(in the rows, 128 means zero)
Each row of numbers stands for one node and depends on some of the facts below. Use the named rows to name the rest.

There are 4 kinds of fact about the nodes: α, θ, σ, ω.
<1006> α <1425> <921>
<101> α <173>
<1090> α <548> <302>
<1116> α <748>
<1302> α <701>
<1312> α <915>
<1340> α <562>
<1354> α <28>
<1361> α <1126>
<1369> α <269> <1338>
<152> α <155> <1286>
<203> α <36> <864> <1154>
<211> α <178> <269>
<22> α <579>
<271> α <383> <193> <9>
<310> α <617> <953>
<334> α <502> <1425> <915> <1338>
<347> α <1324>
<394> α <178>
<415> α <991>
<449> α <353>
<482> α <749>
<525> α <1037> <850>
<526> α <850>
<537> α <1027>
<636> α <864>
<693> α <1338>
<698> α <195>
<699> α <974> <155>
<74> α <548> <134>
<760> α <991> <1067>
<773> α <353> <9>
<788> α <1412> <484>
<805> α <35>
<852> α <488>
{<1006> <1308> <173> <74> <850>} θ <269>
{<101> <1442> <693> <699>} θ <383>
{<1027> <1126> <1386> <1394> <35> <486>} θ <454>
{<1029> <1417> <310>} θ <991>
{<1037> <193>} θ <525>
{<1067> <225> <617> <915>} θ <495>
{<1090> <155> <386> <433> <701>} θ <1340>
{<1093> <1369> <152> <347> <817>} θ <195>
{<1116> <1302> <487> <496> <852> <864>} θ <301>
{<1154>} θ <390>
{<1217> <1286> <468>} θ <1300>
{<123> <224> <330> <406> <419> <590>} θ <625>
{<1263> <562>} θ <1079>
{<1312>} θ <748>
{<1324> <1349> <22> <754> <773>} θ <278>
{<1338> <217> <953>} θ <526>
{<134> <636> <790>} θ <527>
{<1412> <334> <394> <409>} θ <698>
{<1415> <488> <616> <831> <921> <974>} θ <1158>
{<1425>} θ <1012>
{<164> <354>} θ <36>
{<178> <203> <211> <760> <809> <912>} θ <1352>
{<190>} θ <1003>
{<199> <28> <548> <579> <9>} θ <94>
{<241>} θ <1354>
{<271>} θ <502>
{<302> <482> <758>} θ <378>
{<313>} θ <1361>
{<410> <449> <484> <537> <749> <780>} θ <57>
{<415>} θ <788>
{<485> <660> <875>} θ <353>
{<805>} θ <127>
σ <486> <- <1003> <974>
σ <134> <- <1027> <347> <809>
σ <831> <- <1029> <22> <415>
σ <1394> <- <1029>
σ <164> <- <1090> <1263> <386> <468> <548>
σ <953> <- <1093>
σ <805> <- <1126> <313> <36> <953>
σ <193> <- <1217> <36>
σ <1354> <- <123> <302> <353> <699>
σ <699> <- <123> <1442> <193> <526> <94>
σ <1415> <- <123> <579>
σ <788> <- <123> <1386> <698> <699> <974>
σ <302> <- <1263> <152>
σ <241> <- <127> <748>
σ <527> <- <1312>
σ <1003> <- <1312>
σ <94> <- <1324> <164> <974>
σ <225> <- <134> <178> <831>
σ <378> <- <1352> <449>
σ <410> <- <1352> <313>
σ <526> <- <193> <225> <758> <831>
σ <354> <- <211>
σ <660> <- <211>
σ <123> <- <22> <486> <875> <974>
σ <1324> <- <241>
σ <224> <- <28> <354> <383> <488> <616>
σ <1442> <- <301> <468> <579>
σ <809> <- <353>
σ <1263> <- <353> <852>
σ <22> <- <353>
σ <383> <- <406>
σ <1154> <- <409>
σ <579> <- <410>
σ <1217> <- <449>
σ <1029> <- <487>
σ <1352> <- <487>
σ <313> <- <495>
σ <152> <- <496>
σ <406> <- <496> <537>
σ <1386> <- <527>
σ <419> <- <748>
σ <1093> <- <748>
σ <449> <- <748>
σ <496> <- <817>
σ <616> <- <852>
σ <537> <- <852>
[<1006> <1349> <1412> <1415> <1425> <164> <22> <310> <330> <354> <394> <415> <482> <484> <485> <487> <496> <562> <579> <590> <617> <773> <790> <875> <9>] ω b
[<101> <1037> <1090> <1093> <1116> <123> <1263> <1286> <1302> <1312> <1324> <1369> <1386> <1417> <152> <155> <190> <193> <225> <241> <271> <28> <302> <313> <347> <35> <406> <410> <449> <468> <486> <660> <699> <701> <749> <74> <754> <758> <760> <780> <805> <817> <852> <915> <974>] ω a
[<1027> <1126> <1154> <1217> <1442> <173> <211> <217> <224> <334> <386> <409> <433> <548> <636> <693> <850>] ω d
[<1029> <1067> <1308> <1338> <134> <1394> <178> <199> <203> <419> <488> <537> <616> <809> <831> <864> <912> <921> <953>] ω c

Named rows:
[138 144 127 122 132 160  91 193 101 122 112 157  99 103 125 149  94 102
 149 143 146  90 183 122 121 153 113] : <537>
[117 143 123 146 146 125 108 127 108 119 113 137 113 127 112 110 135  95
 143 115 134 128 155 123 118 139 157] : <590>
[147  63 130 162  64 141 179 122 147 190 113  80 103 156 131  48 168 107
 144  79 145  95 136 136 102 177 123] : <502>
[179 140 168 204  69 140  52 139 100 199 133  83 169  32  75  65 117  84
 146 154 135 136 110 159 174  39 144] : <353>
[117 120 119 140 123 138 121 135 123 132 140 163 137 115 116 132 123 115
  96 130 141 133 127 143 141 113 154] : <241>
[146 142 146 133 115 144 115 162 112 148 140 161 118  97 135 133 127  92
 119 147 135 101 165 133 135 124 133] : <817>
[127 114 171 137 110 118 120 108 198 140 187 182 101  92 109 109 160  93
  63 143 113 107 118 161 161  79 122] : <487>
[ 82 187 113 187  81 180  65 131 107 107 117 153  91  67   6  71 121 171
 170 175 125 114 152 166 114  69 106] : <271>
[116 107 115 121 103 148  96 143 137 122 145 173 118 103 112 146 101 111
  95 154 135 133 116 137 149 123 135] : <22>
[113 147 131 146 145 128 126 126 124 125 132 162 107 128 107 115 150 112
 122 119 131 122 163 141 122 120 142] : <190>
[ 92 128 121 115 152 138  90 150 147  78 122 176  72 130  97 139 119 105
 124 139 132 124 162 131 107 147 104] : <203>
[134  92 123 131  50 181 132 170 153 130 137 151  63 110 140  96 135 126
 175 137 103  33 176 136 109 207  98] : <211>
[111 130 153 114 127 127  89 126 137 115 114 135  80 129  90 117 138  92
 130 145 147 152 143 117 112 136  94] : <1340>
[106 158 171 127 125 133 131 107 181 123 157 195  69 117  92 115 171 125
  71 142 137 102 144 140 123  95  84] : <1116>
[157 106 132 137 131 118 112 153 113 142 163 146 160 104 146 142 121  58
 101 135 122 141 132 144 163 109 183] : <974>
[153 136 182 145 157  98 114 115 119 158 112 111 123 126 124 100 160  65
 122  97 155 147 139 116 130 117 137] : <991>
[140 110 156 161 143 102  94 112 157 126 160 145 127  90 132 109 147  82
 117 106 105 111 117 141 159 112 170] : <1126>
[145 176 144 129 141 159 105 158  85 143  88 154 114  96 140 141 108 138
 146 103 168  77 159  81 118 170 135] : <224>
[113 117 118 104 110 145 100 157 137 103 155 183 106 107 121 157 108  98
 101 170 123 128 144 140 137 127 126] : <1090>

Name these rows:
No name comes twice in this set of rows, the named rows included.
[121 116 131 145 147 134 110 132 145 131 135 150 121 104 110 126 119 120
  87 112 150 126 115 132 140 118 129] : <1394>
[137 152 124 217  86 157  78 123  93 175 136 118 178  40  57  75 113 138
 124 146 139 132 104 162 159  39 164] : <193>
[133 109 132 135 111 135 111 149 130 136 159 159 136 100 126 136 117  87
 105 153 124 129 136 149 150 108 153] : <468>
[135 102 151 129 112 120  94 139 138 141 137 133 119 114 115 118 124  74
 117 143 135 152 128 140 147 116 126] : <127>
[ 92  83  93 135  56 169 159 132 162 130 128 130  64 150 106  81 149 136
 142 126 124  79 150 146  87 186 106] : <1006>
[129 103 123 149 138 131  99 147 146 123 147 155 127 101 116 126 110  97
 105 120 131 128 126 146 147 116 139] : <1029>
[ 92 146 128 116 131 138  99 129 137  96 128 177  75 130  91 127 133 113
 125 144 128 123 157 137 113 138 119] : <310>
[106 116 114 117 114 134  97 140 141 104 152 183 109 108 114 145 108 104
 102 152 125 133 136 145 147 118 142] : <415>
[163 121 159 149 149 109 106 132 128 150 147 149 154  85 162 135 123  84
 104  97 133 108 113 121 168 124 185] : <548>
[129 113 124 134 114 136 111 138 129 137 148 160 138 102 124 134 112  98
  97 136 138 127 119 138 153 115 155] : <875>
[163 149 149 138 142 153 103 179 105 144 119 153 107  96 137 134 113 100
 135 125 153  82 183 116 136 144 123] : <616>
[131 109 120 145 135 134 104 150 131 131 135 149 130 100 119 133  99 108
 101 124 145 128 124 134 143 121 140] : <809>

The same nodes again, as new rows of numbers:
Known rows:
[123 124 123 120 116 125 123  97 131 162 127 138 113 113 175 121 152 119
 109 143 114 118 115 133 139 125 122 138 123] : <406>
[113 130 129 126 129 128 113 124 118 152 140 142 132 116 188 124 153 112
 121 139 106 126 119 120 124 131 118 129 104] : <496>
[109 102 120  89 127 125 117 125 132 119 114  88 143 114 149 135 124 118
 136 117 109 130 127 121 134 120 119 131  90] : <310>
[116 121 123 132 124 108 120  97 130 153 126 142 123 121 160 128 139 120
 116 136 127 127 115 135 137 124 121 129 121] : <817>
[119 110 134 134 140  82 115 102 114 160 145 138 156 131 160 115 130 110
 129 131 139 139 116 126 143 147 110 133 101] : <831>
[123 109 129 109 116 143  89 192 127 143 119  91 129 104 116 137 126 124
 119  84 106 127 138 139 156 100  98 142  61] : <1006>
[ 83 154 122 163 124 111 110 108 122 130 129 137 151 134 144 121 152 107
 102 136 120 105 123 124 112 112 119 147 131] : <1003>
[134  89 120 128 122 108 134 152 141 116 173 153 114 118 125 136 132 103
 150 123 127 106 117 116 116 118 124 119 113] : <484>
[ 80 131 117 142 121 117 122 144 131 114 125 117 148 129 117 127 129 106
 105 124 104  97 120 123 104 121 121 148 125] : <1012>
[110 120 128 129 129 118 117  96 126 149 139 142 132 122 165 126 142 113
 124 132 134 125 118 128 136 125 116 131 115] : <1029>
[125 105 124 123 125 112 143 128 139 137 131 141 113 117 121 131 122 111
 128 130 111 101 101 132 123 145 125 132 122] : <1286>
[108 142 132 168 135 140 130  97 123 143 142 179 114 120 153 133 156 110
 118 147 119  99  99 134 109 120 128 119 135] : <548>
[135 100 128 113 115 141  86 184 128 151  96  75 124 104 111 129 125 137
 103  74 106 134 139 151 158  81 101 141  65] : <334>
[119 119 121 114 123 109 112  80 130 151 109 122 134 118 166 128 138 123
 118 136 123 138 120 137 138 115 120 129 110] : <347>
[136  89 123 134 128 103 110  86 116 159 121 128 125 133 159 117 152 117
 138 142 129 122 106 132 153 150 117 154 133] : <123>
[ 86 131 116 141 120 116 123 147 131 113 121 112 146 128 114 126 131 104
 107 123 105  95 120 124 107 121 122 146 124] : <1300>
[138 121 122  86 111 125 151 136 141 142 135 114 112 108 152 107 137 120
  91 123 105 115 119 119 134 121 126 133 126] : <224>
[135  79 118 102 120 113 123 134 129 144 100  99 135 115 157 129 124 124
 124 126  99 123 111 131 125 135 125 135 104] : <1116>
[109 146 141 161 128 132 108 154 126 168 164 164 111 116 114 127 137 106
 107 107 141 108 119 144 159 132  97 143 101] : <178>

Which node is each row?
No name comes twice in this set of rows, the named rows included.
[129 112 123 118 121 113 112  97 123 160 105 119 133 115 182 121 139 128
 112 139 108 135 116 132 132 116 122 131 108] : <852>
[128  96 122 107 129 122 132 108 128 125 101 104 138 117 132 129 124 121
 128 120 106 119 112 129 125 117 125 128 114] : <636>
[148  79 117 132 113  98 139 136 144 130 151 155 104 121 122 135 124 111
 140 129 126 108 111 129 119 120 127 118 124] : <749>
[ 90 129 114 121 120 113 114 121 129 109  96  83 162 125 128 128 128 115
 106 121 100 113 129 122 107 105 121 149 113] : <525>
[133  92 118  96 121 112 124  97 135 133  89  94 136 114 138 135 115 129
 129 123 104 127 117 133 132 124 122 132  98] : <74>
[ 92 140 128 145 138 146 103 102 122 141 133 154 132 115 178 145 157 110
 128 139 123 119 120 134 124 114 119 123 106] : <164>
[131 116 137 158 116 140 113 228 135 161 169 161  92 108  91 131 131 107
 111  91 114  84 114 144 146 131 100 142  91] : <1338>
[122 116 139 149 128 126 115 222 127 161 151 143 122 109 107 131 114 109
 108  93 107 108 118 143 137 133 102 131  78] : <921>
[138 100 126 114 113 131  91 183 133 156 104  91 114 104 110 135 120 134
 110  85 105 127 134 155 160  99 100 145  69] : <1369>
[ 50  90 102  87 141 132 102 218 131 121 139  91 154 122 220 128 113 104
 105 113 154 146 151 147 152 145 133 119 129] : <773>
[ 81 135 120 160 119 113 137 150 132 115 142 148 137 132 106 125 135  96
 108 132 108  82 109 120 100 135 123 144 141] : <991>

Now the same nodes, written a new way:
Known rows:
[135 133  80  93 157  57 135 125 154 111 127  93 115 129 120 128 126 172
 125 137 128 143  83 146 124 114 156 133 136 107 129 122 123  91 152 155
 153 125 162 155 132] : <488>
[115 134 114 129 109  89 129 108 123 144 138 146 128 111 125 109 121 117
 130 111 151 122 127 126 132 136 136 145 125 137 123 140 114 137 131 146
 128 124 127 123 110] : <1217>
[144 130  76 135 130  89 115 114 131 134 138 118 134 132 129 133 150 140
 118 141 118 135 121 115 135 120 137 117 123 117 125 125 136 106 125 126
 121 142 126 134 125] : <850>
[141 123 149 139 138 164 123 140 127 127 126 123 127 133 133 140 143 138
 117 134 108 130 132 127 130 127 127 118 124 114 126 125 129 118 123 109
 109 131 116 128 137] : <1349>
[141 126 177 124 124 170 122 136 121 122 123 133 122 130 134 129 124 127
 119 128 113 126 128 138 132 133 132 145 124 127 126 133 115 143 122 121
 128 119 114 127 143] : <1302>
[109 117 129 135 150 121 135 137 158 148 122 124 129 109 147 117 159 103
 135 140 141 133 138 111 133 124 129 113 124 129 121 131 138  97 123 109
 125 135 125 138 113] : <302>
[139 125 119 140 139 140 123 130 136 133 132 115 132 136 129 143 152 134
 120 142 106 130 131 117 133 115 119 110 123 114 128 122 141 110 122 109
 122 140 127 132 130] : <35>
[118 134  79 132 119  88 125 113 128 149 138 131 132 120 121 133 130 131
 126 117 140 136 117 124 129 123 117 120 123 127 122 131 134 113 134 144
 116 137 133 126 111] : <1027>
[141 127 106 135 136 154 121 127 139 131 128 109 128 131 130 134 164 124
 119 146 117 136 125 115 136 116 125 113 130 112 124 129 139 121 127 115
 139 141 119 133 133] : <1067>
[135 120 138 140 147 176 120 143 128 128 123 123 127 132 133 150 148 141
 119 133 108 129 142 124 130 127 116 123 123 117 126 126 140 124 115  96
 104 134 126 130 143] : <217>
[118 120 151 146 128 178 134 136 132 147 125 136 129 114 135 133 149  99
 127 131 119 129 150 114 130 127 108 116 123 131 121 133 136 126 119 107
 114 127 117 123 119] : <410>
[142 125 146 138 135 159 125 139 128 124 126 124 131 131 130 140 143 133
 120 133 108 127 133 131 133 124 128 118 124 115 127 128 124 119 121 115
 118 128 123 126 137] : <330>
[110 127 107 136 126 108 134 125 138 154 133 132 132 107 126 134 140 113
 128 121 136 136 130 116 128 118 118 104 122 126 120 133 137 100 129 127
 108 140 127 124 108] : <579>
[138 123 192 130 133 190 124 145 119 120 120 133 120 128 134 137 131 126
 118 124 116 130 132 140 130 135 140 142 124 125 123 136 111 140 120 116
 119 114 116 121 148] : <310>
[120 129 138 132 110  87 121 106 116 118 129 132 136 124 123 102 121 107
 134 134 154 132 137 114 133 130 135 152 121 141 133 130 111 138 116 123
 131 139 131 133 127] : <378>
[131 129 149 120 116 128 111 121 109 113 126 129 124 135 121 124 112 124
 124 128 137 131 128 134 129 136 142 156 124 137 129 126 112 165 122 128
 126 124 128 131 142] : <1361>
[105 135  71 127  85  66 102  93 122 159 139 126 131 125 115 134 128 114
 119 118 156 153  99 116 126 117 107 134 117 130 112 128 132 134 132 151
 109 147 148 126 104] : <36>
[135 129  40 130 118  90 136 138 123  99 128 118 155 172 127 142 126 173
 142 155 102 124 135 121 111 120 104 106 150 119 153 104 185 122 134 120
 123 146 182 121 138] : <269>
[125 120 145 132 136 152 112 132 121 119 120 114 130 143 128 152 141 126
 122 140 122 141 138 119 127 128 114 125 120 125 129 119 136 131 115 101
 109 143 135 135 144] : <1079>

Which node is each row?
No name comes twice in this set of rows, the named rows included.
[117 122 112 141 138 144 139 130 149 141 127 122 126 103 141 108 170  93
 130 144 138 139 134 103 137 115 123 114 128 122 122 137 140 121 122 107
 140 139 127 133 116] : <134>
[100 117 202 123 129 154 142 140 136 135 115 153 118  85 144  95 126  77
 140 123 166 131 141 127 129 141 145 156 126 147 120 147 103 145 121 112
 129 105 112 128 118] : <699>
[140 145 103 169 178  94 159  92 120 125 145 106 137 122  91 144 112 174
 126 113 103  85 150 106 132 125  81  64 120 120 143 112 124  52 122 140
 107 162  98 124 119] : <9>
[127 140  66 138 103  90 115  97 118 151 146 131 132 129 113 136 127 140
 117 114 134 140 108 123 132 118 117 125 123 121 120 132 132 133 134 147
 121 139 129 118 114] : <1126>
[115 123 188 110 125 142 129 144 141 131 116 143 113 109 140 115 112 102
 132 122 150 133 126 144 125 137 152 155 127 144 118 140 102 147 131 136
 140 104 119 132 124] : <152>
[ 95 123 147 118 114 123 127 125 122 134 118 136 123 114 124 127 113  98
 134 115 170 142 129 133 120 142 120 150 120 149 122 134 115 149 126 134
 114 126 150 128 122] : <698>
[149 122 117 136 143 126 114 126 136 126 136 120 133 132 141 127 161 134
 119 147 118 131 131 112 143 120 144 127 126 114 127 125 134 119 118 105
 124 145 104 137 134] : <1154>
[ 92 117 176 126 119 120 129 128 130 124 115 145 126 101 136 103 121  77
 144 127 175 143 147 117 127 139 136 158 119 153 126 140 104 149 113 111
 126 126 129 135 123] : <526>
[103 135 102 115  96  69 119 106 121 139 130 138 128 121 120 114 103 105
 134 110 175 142 116 130 124 132 123 143 121 150 122 130 116 137 135 156
 133 122 145 129 113] : <301>
[116 136 108 136 103 137 122 117 119 147 136 136 126 124 115 145 121 133
 115 107 126 134 112 134 124 122 109 120 124 124 117 135 121 131 134 144
 113 126 126 111 116] : <487>
[148 133  16 133 131 136 156 150 135 106 132 119 154 173 132 136 147 186
 144 157  77 111 129 122 112 109 104  82 169 102 154 110 201 121 147 121
 151 140 173 113 133] : <1338>

